Below are the code and all the weights of a small trained network. Each question names an input and a class and asks about switching units off, where a switched-off unit gives its printed mean instead of its output.

import numpy as np


def w(rows, s, z=0):
    codes = np.array(rows[::2]) - 128.0
    scale = np.full(codes.shape[1], s)
    scale[-1] = z or s
    return codes * scale


def f(y):
    return np.maximum(y, 0)


def log_softmax(a):
    a = a - a.max(-1, keepdims=True)
    return a - np.log(np.exp(a).sum(-1, keepdims=True))


def net(x, mask):
    res = np.array(x, float).reshape(1, 6) / 4 @ E
    y = f(res @ A[0][:, :-1].T + A[0][:, -1])
    res = res + np.where(mask, y, B[0][:, -1]) @ B[0][:, :-1]
    return log_softmax(res[-1] @ U[:, :-1].T + U[:, -1])


A, B = {}, {}
E = w([
[138,252,212],'x0',
[128,130,127],'x1',
[255,153,77],'x2',
[128,128,127],'x3',
[127,127,129],'x4',
[190,47,250],'x5',
],0.004)
A[0] = w([
[246,154,82,104],'neuron 1',
[92,119,141,107],'neuron 2',
[152,90,177,84],'neuron 3',
[73,123,144,112],'neuron 4',
[126,198,153,91],'neuron 5',
[178,135,102,185],'neuron 6',
[18,98,173,98],'neuron 7',
[134,255,218,82],'neuron 8',
[123,90,102,95],'neuron 9',
[52,121,144,135],'neuron 10',
[160,78,194,84],'neuron 11',
[74,204,31,62],'neuron 12',
[128,13,59,78],'neuron 13',
[163,86,188,85],'neuron 14',
[185,83,206,105],'neuron 15',
[131,132,139,254],'neuron 16',
],0.0098,0.0059)
B[0] = w([
[211,150,195,184],'neuron 1',
[157,134,138,139],'neuron 2',
[133,173,88,143],'neuron 3',
[165,140,152,151],'neuron 4',
[154,90,85,152],'neuron 5',
[117,127,188,195],'neuron 6',
[218,150,174,177],'neuron 7',
[155,17,60,189],'neuron 8',
[140,99,104,139],'neuron 9',
[166,139,174,173],'neuron 10',
[129,189,79,153],'neuron 11',
[116,230,51,186],'neuron 12',
[148,31,62,177],'neuron 13',
[128,180,79,149],'neuron 14',
[106,195,78,168],'neuron 15',
[4,108,191,254],'neuron 16',
],0.035,0.0058)
U = w([
[111,253,17,74],'0',
[167,4,43,44],'1',
[66,122,176,253],'2',
[64,127,176,211],'3',
[242,166,224,10],'4',
[63,128,167,161],'5',
],0.0058,0.0034)

Each question gives the input, the list of numbers given to net, and the class t.
The units are the neurons (one row each of A and B). Each row of codes is followed by its name. A weight is (code - 128) times the scale printed after its matrix; where a second scale follows, it is the last column's (A, B and U).
mask holds one flag per neuron, in row order. A switched-off neuron (its flag False) gives its mean, the last column of its row in B, instead of its output. The means were averaged over made-up inputs and are rounded, as every weight is.
A unit's drop is (log p(t) with every unit on - log p(t) with that unit switched off) / (log p(t) with every unit on - log p(t) with every unit switched off).
The circuit of an input: a set's keep is (log p(t) with only the set's units on - log p(t) with every unit switched off) / (log p(t) with every unit on - log p(t) with every unit switched off). Starting from the 12 units with the biggest drops (on a tie, the unit counted first), units are removed one at a time, each time the one whose removal leaves the highest keep (on an exact tie, the one counted first), for as long as the keep stays at least 0.8.
circuit, biggest first: the units of the circuit, biggest drop first
top k neurons: the k neurons with the biggest drops, biggest first
drop of u: that unit's drop, to one decimal
input [-1,7,-7,-5,4,-4], class 4: circuit, biggest first -> (neuron 7; neuron 10)
input [-8,5,-8,-7,6,2], class 1: top 3 neurons -> (neuron 13; neuron 1; neuron 6)
input [8,-5,8,1,0,-3], class 1: circuit, biggest first -> (neuron 8)
input [5,-3,-8,3,-4,-4], class 4: top 4 neurons -> (neuron 7; neuron 10; neuron 4; neuron 13)
input [-8,1,-1,-1,1,7], class 1: top 2 neurons -> (neuron 13; neuron 12)
input [8,-5,-8,-4,-7,8], class 0: top 3 neurons -> (neuron 15; neuron 11; neuron 14)
input [7,4,4,-1,-5,-3], class 1: top 2 neurons -> (neuron 8; neuron 5)
input [-3,1,-7,1,-2,1], class 4: top 2 neurons -> (neuron 7; neuron 10)
input [6,4,1,-3,-5,1], class 1: top 2 neurons -> (neuron 8; neuron 5)
input [-6,-4,3,5,4,6], class 0: top 4 neurons -> (neuron 15; neuron 11; neuron 8; neuron 14)
input [7,8,2,-4,0,8], class 0: top 3 neurons -> (neuron 15; neuron 11; neuron 14)
input [1,-6,-7,-5,-1,-8], class 0: top 3 neurons -> (neuron 12; neuron 1; neuron 6)
input [-4,0,-4,4,4,-6], class 0: top 2 neurons -> (neuron 12; neuron 6)
input [0,8,8,6,2,0], class 4: circuit, biggest first -> (neuron 1)
input [8,-6,8,1,7,-2], class 1: top 4 neurons -> (neuron 8; neuron 5; neuron 7; neuron 10)
input [-1,-6,2,5,-3,7], class 0: drop of neuron 12 -> 0.0
input [3,-3,5,-7,-6,7], class 0: drop of neuron 15 -> 0.6
input [8,4,1,8,-3,-5], class 1: drop of neuron 5 -> 0.1
